[ 13  33  -5  23  13   2 -43  -5 -22 -45  11  49  -3  26 -11 -39   7  12
 -13 -21   2   0   8   2 -19 -11  -6  28  -2 -16  17   5   1  62  31  -7
 -42  20  -5 -20   8] | 0
[ 40   9  25   8   5  11   7   2  -7  12  23  51  25 -50  -1  25   1 -32
  -1  26   6  16  11 -21 -33  16 -12 -41  -4  21 -20  -6  13 -15 -18 -11
   7 -30  -1  33 -20] | 7
[-18 -37  21   0  24   8 -38   6 -39 -29   7   9  -3 -12  77  24  25 -12
 -10  28   3  23  -4 -13 -17  26   0 -15  18  48  38  -3   2  37 -34 -48
  -6  -3   3  18  35] | 3
[ 15  -1 -10  35  38 -15 -25 -42  36   5 -24 -43  19  33 -13 -54  -5 -16
  44 -29 -49 -23 -44   0  12 -13 -35   6  -2 -23 -14 -23  11  25   6 -27
  -2  -5  11 -14  26] | 4
[-22 -14  25 -36   0   1  56  21   5   8  13  14  14  -8  24  45  16  39
  14  43  53  29  35  24   3  18  30  -7  -5  28  -4  17 -13  -5 -38 -24
  -3 -58 -22  15 -12] | 5
[ -5  25  45 -16  16 -25 -41 -40 -33 -13   2 -33 -11  32  21 -72  32 -34
  -8   0 -22  18 -25   6 -38  15 -18  20  24  14 -13  12   0  30   7  39
  17   4 -21  23 -13] | 0
[  0   1  17  19  21  14  16  33  -4   2 -10  28  32 -22  14  52  -6  -9
  -8 -25 -18   1 -14 -18  21  11  16 -46  -8 -17   5 -11 -14   7  38 -33
 -18 -10   8  -6  12] | 5
[ -7   3  -3  14  42  26 -22 -11  -1  13  22   1  24 -15  -1 -35   1   4
 -12  15 -39 -20  26 -22  -6  -5  -8 -35  12   1  15 -17  29  31   2 -12
 -10  -9  24 -18 -13] | 1
[ -8  -5 -55  53  -3   4  -7 -28  14  10  14  14 -11 -39 -15 -12  18  22
  10  16 -52  22  14   2  15 -28  32  -9  51 -44   6 -43  14 -23  19   0
  11  10  12 -28  -7] | 0
[ 14 -39 -11  -1   4  -1   3   3 -28 -11  14  18  28 -27   4 -16  27  -8
   3 -16   5  -6 -16   1   9 -35 -40 -18  59   0 -18 -26 -21  57 -38 -32
 -26  42   2  32   7] | 3
[ 10 -15 -22  40 -12  20  15  12   3 -19   4  -5  32 -37 -34 -10   2  -3
  12 -27  10  14  34 -18   1  -3   4  11 -10  24  -1   4  13 -29 -17 -29
   3 -32  47 -16   4] | 6
[ 25   0  46   4 -10 -20  10 -30  16   0  24  19 -19 -15  -7  16  -2 -28
  38  -3  44  25  35  22 -20   4 -16  14  19  36 -19  -8 -10 -11   2 -46
   5  -6 -50  29  -7] | 0
[ 44 -20  -8 -22 -31   2   6   9 -15   5  -4 -20  28   5  28 -28  -3   3
  -2  67 -15  -5 -34 -33   2   9 -12 -29   5   5 -44  -7 -12  -3 -19  23
  14   0   2   0  19] | 7
[ 25 -17  34  -4   6  -1 -35  -1   8 -14 -12  -8  11 -10  -1   4 -10 -16
  24 -22  -7 -13   8  -6 -13  23   2 -40 -26  50  15   0  -3  13 -36 -27
  10  -5   6  21  32] | 1
[ 22 -16  18  -4  18   3 -14 -16  12  19   4 -15  -2 -28 -18  13 -25 -42
  13 -38   7  11  41  -7   9   0 -16   2  -9  22 -32 -16  -3 -55   1 -41
  -7 -16  14   1 -12] | 5
[  9 -18 -20 -16   3   1  15   6 -11   4  -4  15  -7  -8   0 -33  19 -25
   8  12  -7 -14 -37  -6 -14   3   0 -24   1 -12  -3  -9 -26   2 -16  37
  -6  36  16  -3  -2] | 3
[  3  -2 -19 -10 -49 -26  47  22   1   2   5 -22 -57  -8 -12 -55   9   9
  -6   2  28  52   8  14  16   3 -36  73  51 -11 -62 -30   8  18  40 -15
  19  10  10 -29  -9] | 0
[  0  21  -9 -37   3 -12 -34   1 -55 -33  13  19  16  17  40  57  14  10
  15 -49  20  24 -14  11 -21  10  -9  22 -33 -31  21  28  23  11  11 -31
 -27  41  -2  49   4] | 0
[ -3 -21  36  -7   7 -13 -35  21  16  22  24  21  -9  19  -2  40 -20 -11
 -21  -8 -10 -49  13  -3  27  -7 -63 -13 -33  21 -15  16  23  64  19  19
 -23  15 -30  -5   2] | 2
[  0   6 -18  -1 -30 -18  45  -2  17  41   6   1  14  -5 -10 -87   5  38
 -36 -21 -47  38  20 -57 -24  21  28 -26  -2 -28   6 -16  -6 -53  19  66
  61  14   8  -8 -14] | 4
[  4  35  41 -21 -15  19 -25  24  24 -33 -11  51 -16   7   3 -50 -18  20
  -2 -52   9   0  20  13 -11  11 -47 -35  34 -17   9  21  26  38  51  42
 -11  29  45  15 -12] | 6
[  2 -23  19  17  -7 -15  -5  20   5   5  26  -2  13  -3  13  39 -13  24
  -6  15   6  -3  26 -19   2  19 -21   8 -41  31  33  -7  -1   8 -29 -23
  -8 -20 -26   3   9] | 5
[  3 -26 -48   8 -34   0  10   1   3   8  -9  11  -6 -17   0  -3   2  -7
   7   1  -7  -8  20  -6 -10   6 -39  21  12  23   7   0  13  10  11 -23
  21  16  -1   6  -8] | 2
[ -19  -13  -15   -6   37    8  -21  -13    0   -5  -21   13   36    0
   13  111    4   22   39   -1  -17  -41  -18   16   11   28   11  -22
  -57  -16   51  -17   -9   68   21 -101  -17  -33  -14   21   54] | 7
[-23  -7 -20  -8  30  18 -20   0 -38  -9  -7 -27   6  23   9   5   3  62
   1 -39 -41 -13 -26 -17  21  14 -18 -59 -12   9  24  -3  -1  55  27 -34
 -17  22  25   8  25] | 4
[-10  18  47 -31  17 -29 -18 -43 -22 -49   5 -15 -27  37 -24 -75  10 -28
  21 -81   2  26  14  23 -25  -2  16  49 -51  15 -40  43   2 -32  -1  10
   0  20  -7  -8  -8] | 4
[  2   4   8  -8  -1  17 -42  -7  12 -21   7 -15  18  21  13 -36  22   9
  -5 -81 -10  -4  11   6 -23  -3  16 -10 -35  15  -5  44   3   3  11  17
  -9  26  37 -39  18] | 7
[ 13  26   7   6  -5  15  12  23 -10   3  22  35 -11  10  26  51   3  21
 -34   2  -4  30 -27 -21   0  11   5 -28 -20 -25 -32   3   4  48  26 -32
   1 -12   0  -6 -14] | 5
[ 37 -27  20  -8  -9   3  13  15  14  22  -1   2  54  20   7 -23  12  44
 -11  24 -23  -5 -11 -27 -21  21 -16 -17  -5  50   2  18  -4  21 -27  11
   8 -34  21   6   4] | 3
[  0  27 -12 -13  29  34 -15 -54 -29 -16 -38 -35 -31   0   1 -59  47 -27
 -28 -16 -35  26 -60  22 -29 -22   9  11 -18  -5 -29  -4   9 -19 -21  10
   1  -2  58   1 -14] | 3
[ 16 -19 -54 -24  -6   5 -11  22  16 -12 -31  19   8  43 -72  -6  -8 -14
  42  61   5 -37  13  15  14   3   7  20 -50  51  -2   2  11  -9   7 -47
  -3 -28   5 -33  -7] | 5
[ 26  17  52 -15 -10 -20 -18   3  23   5  -6  17   6  33 -18   0   3  -4
  13  -7   7   4 -27  22 -17   3   0 -21  36  38 -15   5  16  11 -22  38
   7  -8   8  35  15] | 0
[  0  19 -14 -14   6  27  19 -12 -19 -14 -21 -19   9  31 -41 -11  32  23
 -12 -71   7  -4 -42   5  18   2  10  -7 -27  10 -27   4   2  49   6 -67
  -7 -55  54 -29 -12] | 7
[ -3   2  -2   6 -29  -6 -30 -25  13 -13  -4  33 -22  10  34  23  12  45
  25   1   6   4 -25  26  16   3  31  -7  -9 -19  15   6 -17  27  25 -12
  -2 -18 -19 -16  22] | 2
[ 34 -40  34   4   7 -12  21   3  21   8   3   0  19  16  21   9  19  17
  20  29 -17 -24 -43   0  21 -16 -26   4  70   4 -28 -15 -17  40  -7  32
 -18  14 -11  17   3] | 2
[  2 -14  36  -4  43 -31  -6   7 -38 -23  18 -29 -12  19 -33  24  16  10
  12 -22 -26  14 -15 -26  17  21  52   5 -69   4 -22  15   0  45  21 -46
  16  13 -34 -20  17] | 1
[ 27  -5   2  -5  10 -16   6  46 -42 -14  23 -19  34  14  -8  16  19  -2
 -10   9 -14 -14 -55 -27   4  10 -32   2 -38  -2 -30 -10 -13  64   4  16
 -19  16   4  14   8] | 1
[  4 -10  12   1 -19 -26  -5 -12  51  38 -17  11 -23 -15 -38 -71 -46 -34
 -12  19   2 -19  42   8  -1   1  -1   1   3 -15 -11 -20 -11  -5  -9  46
  15 -11 -38 -18  30] | 1
[ -3 -26  30  15  23 -27 -44  39   7  -3  -5  62  33  28 -34  26  -3  38
  21 -19 -36   4 -27   7  -6  28   6 -56  -2  33  18  34  41  61  15 -21
 -15   3 -17  30  44] | 5
[  1  -1 -74   2  -3  -1  -1  18 -30 -27   6 -41  -4  23 -10  28  31 -31
  -5 -14   8  28 -49   8  -7  -4 -21  55 -50 -37 -37  18  -7  35   5 -30
 -14  17  12   6 -10] | 3
[ 10  -6  10  15  -8  -9  -9  -1   3  -8  20 -15  10  -9 -40 -17 -18 -33
   9 -55   5   3  20 -26  -6  17  -6  -5 -21  29 -16 -20   0 -33  33 -33
   5   0  24 -16  23] | 7
[  8 -10  33 -15  22   3 -22 -20 -17   6  12   8 -35 -22  19  27  20  10
  28 -18  20   7 -10  18 -16   4  -5  35  72 -14  14  16  23  22  30 -11
  -9  44 -11  41 -11] | 4
[-15   2  56 -12  36  10 -20   5  -5 -13  12  -2   9 -15  24  46  42 -47
  -1  12  -2   2  33  16 -30  -2   5  14  30  50  16  -3  17  43  15 -43
  12  19 -15  26   6] | 0
[-12 -12 -31  33  16  -8  -9 -24   1 -13  11  -6 -18  -2 -14 -21   3  13
   0 -29  -4   5  24 -13  -7   3 -15  22 -29 -11  41 -30  14   3  14 -29
  -5  21 -15  -3  10] | 1
[-51  13  10 -17   9 -25 -17  -3  13 -13 -41 -13 -40 -24  18 -24  -3  31
  36 -13  17  17  -1  60  11   5  17 -12 -22 -32  31  31   9  25  -4  24
   0  22 -29   6  40] | 2
[  4  21 -14  45  -4  17  -3 -21  10  16  18   7 -26 -20  16  23  -6  -1
   1  16   7  25  11  10 -10   9  -4 -11   2  13  16  -8   7 -18 -25 -17
 -12 -50   3 -17 -23] | 0
[ -7 -24   9   6  -9  -6  13   5  -8  -4  -4  13   2 -19   3 -25   5 -13
  -1 -27   5   8  12  -6 -10  15 -18  12  17  12   5   6   5  28  -9 -34
   4  -3 -11  13  11] | 4
[ -3  -2  11  -6 -23  -1  23  -7 -19 -18  -1 -43   8 -20   5 -43  -7  30
  35 -14  15   4   6 -15 -10  22   0   0 -17  32   8  -4  -6 -31  -1 -30
  17  -3  34 -10  22] | 5
[-19 -28  -8  -3  12  -1  -6  11  16  36  23 -19   8  11 -31  -1  -4  28
 -24 -37   7  17  10   7   8   3 -25  -6  12  -8   2 -10  26   8  30  -7
 -37   7  -5  22  15] | 1
[ -6   9 -15  22  19  19 -13  25   6  24 -48  -9  16  12  15  -5 -20  11
   4 -39   8 -24 -39 -16  37  15 -28 -89  19  34  57 -31  -6  31  18 -37
 -12 -10  25  -8  42] | 4
[ 29 -13 -21  10  16  -4 -34  -2  17   4   3  38  60   0 -64 -17  21  13
  42 -49 -11 -18 -26  -5 -19   8  14 -10 -39   0  20 -13  -2 -11  28  -7
 -28 -14  37  16  31] | 4
[-18 -16 -30  36  -4 -25 -37   9  28 -28  -1 -31  29  35 -56  48  -6 -44
  25  35 -15 -18  -2   0  16 -15  21  13 -29  -1  20   8  32 -15   0   3
  16   0 -36  27  20] | 2
[  2 -26 -33  22 -16 -14   5   7  20  25  16 -24  19  -4 -17  21 -28 -16
  -1  49 -31 -29   0 -44   6   8   8  -2 -23 -40  21 -20  -4   3 -10  -4
  26   6 -15  -9  17] | 3
[ -6 -19   5  25  40 -28 -24  12  -6 -15  -4 -20   8  26  -7 -57  -2  11
  24 -49 -21  -3  -9 -19   4  17   0 -16  -1  16  -5   7 -22  51  27  -4
  -7  31   1 -37  47] | 5
[-25  13  13 -11  13  -2   8 -33  -5  -4  -8 -23  32   7   4 -24  38   9
  18 -39  24  13  16  15  -9  -7 -10   4  -4  24   4  21  19  18 -17 -24
  34 -36   3  26 -10] | 6
[ 52  -4  20 -15  -1  12 -30  22 -24 -27  -3  32  73  -4 -43 -49  12 -27
  18  -7 -25 -43  19 -18 -17  -9 -38  21 -13 114 -17 -11   6  10  10 -40
 -13 -22  67 -22  -5] | 2
[ 23 -21 -18 -28  -9  -5  14 -22 -36   5  -3 -33  15  15  16 -22  40  33
   9  62 -41  23 -37  -2   2   8   0  33 -29  16 -22   4 -20 -11  -7 -27
  14 -29 -10 -10 -39] | 3
[-15  14   5  18  42   6   5  16  -6  13 -13  35  58  -1 -17  23  -1 -21
   4 -44 -19   0   7  -4 -29  16  -2 -42   1  53  24  36  32 -27  22  20
  -9 -13  25  30  -3] | 2
[-23  10 -41 -26 -23  11  20  51  16  30   0  34  44 -41  21  28  11  -3
  -7 -10   6  28  -6  30  -2   9 -41 -31   4 -34 -10   2  19   5  15   7
 -23 -28  39  37 -20] | 2
[  9  37  33  29  21 -11 -45  42  10 -21  19  24  35  12  30  85 -44  60
  20 -16  -6   7   0   0  18  18  13 -27 -49 -23  57  42  14  31  -6 -17
 -34 -21   5 -11  10] | 3
[ 41   3   3  10  -7  -4 -21   3   3  17   3 -15   9   1  13   5  -4 -26
  19  27  -4   3 -35 -13  15   5 -12 -17 -27  18 -36  -6  25   8 -17 -39
  17 -36   4 -20  -1] | 1
[-22 -28  19 -10  15 -46 -30 -20  29  -7  15  11  -7   7   5 -46  47 -32
  20 -78  17   2 -30  21   5 -13 -14  11  -8 -63   7 -33  14  33  11   5
 -10  47 -27  20  28] | 1
[  0   5   6 -31   6   9 -29   4 -29 -13 -17   0 -15 -10 -15   5  42 -34
   5 -26  24  37 -37  26 -34  12   4   6 -41  17   1  22  25  -4 -16 -17
   1   6  16  44   4] | 6
[ 17   2 -10  40  -8   5 -16  -5  27   3  25 -22 -12 -30   6  -6 -12  19
  16 -22   9  32  44  -1 -16  -5  -8   9 -11  35  25  -4   1 -46 -12 -12
  -6  16   9 -18  -3] | 2
[ 31  13 -21   7   8  17 -32 -28  25   1  33  56 -11 -23  -5  11   5  42
  43  44  -2  -3  35  -1 -16  -1  23 -22 -87  20 -12  11  17 -16  10  -3
   5 -30  19 -41  -6] | 2
[-15 -19  65 -37  25   0  -7  -5  28 -29 -25  31  -4   1 -20 -36  23 -45
  -2 -94  29  10  23   9 -31  26   3 -42  -5  14   6   7 -11  13   8  -5
  -1  11   1  57  16] | 5
[ 27   8  11 -10  18  -5   3  12  20  -4  -4 -26  18  -6  17   7   4  -6
  22   0   5  26  28  -2 -25  12 -11  25   9  42  -1 -11 -12   0 -12 -19
  16  -2  21  15  -3] | 2
[-16 -41  32  -3  17 -17 -18 -30 -18 -32 -11  31   4  36  10  24 -14 -19
  -2 -56 -26 -30 -16  10   6   9 -46   5  -6  -1  -9  21  30  42  -7 -34
 -35  10 -29  32  34] | 7
[ 33  12 -28  -1   3  52  12 -41  -6  -5 -15   3   5 -63  -5  48 -33 -20
  22  40   9 -11  40  23  17 -23 -39  -1  14  14 -64 -19   8 -64   0 -28
 -21 -60  51  12 -25] | 7
[  7  -6 -23  -9 -34 -10   6  -8  23  17  -7 -58  -4  16   0 -18 -11  13
  10  -1   1  30  -4  12  10   3 -26  30 -15  -6 -25  13  12 -29   6 -25
  20 -15   7  -8 -12] | 3
[ 19   3 -10 -10 -25 -25 -39   6  12  11   0  43   9 -43  10  12  17 -25
  51 -37 -22  16 -23  13 -16  16  24  -9  26 -37   8   3   5  -3  26  -5
  30  22  16  16 -12] | 2
[  7 -14  25  22  16 -11  -8 -15   7  12  10  10  19  -1   6  16   2  -4
 -12 -15   8  -7   2 -15 -18  -3  -7   8   0  11  27 -11  32  -6 -18  10
  -2   6 -16  33  31] | 1
[-16  25 -16  16  -7  -3  14  -5  15   1 -10  19 -11 -25  -4 -16  -6 -15
  10   4  -2  10  28  22 -15 -12  21  26 -13   5 -10  11  24 -20 -24  10
  25 -16  16 -27  12] | 4
[  3  -4   4 -32  -4 -28  21  13  12 -17   7  66  29   1 -20 -50   0  -2
  25 -95   1  11  36  -3  25  10 -27 -15   6 -50  -5   2  -1   4   2 -18
 -11 -11   7   9 -66] | 4
[  7  -5  -4  -4 -11  -9   2 -32  19   8   4 -28 -14  23   7   7  -7  25
  14  -6  28  -2  31  -3  10   4  13  31 -14  14  17  -8   7 -19  -8 -23
  23 -25 -12 -15  -1] | 1
[ 40 -16  25  10 -22  23  26   2  18  28  14 -28  21 -22 -26 -24 -16 -22
  13   1 -31  -3   9  -7  -4  11 -32 -34 -14  57 -63  10 -31 -15 -18 -11
   3 -45  25 -25 -25] | 6
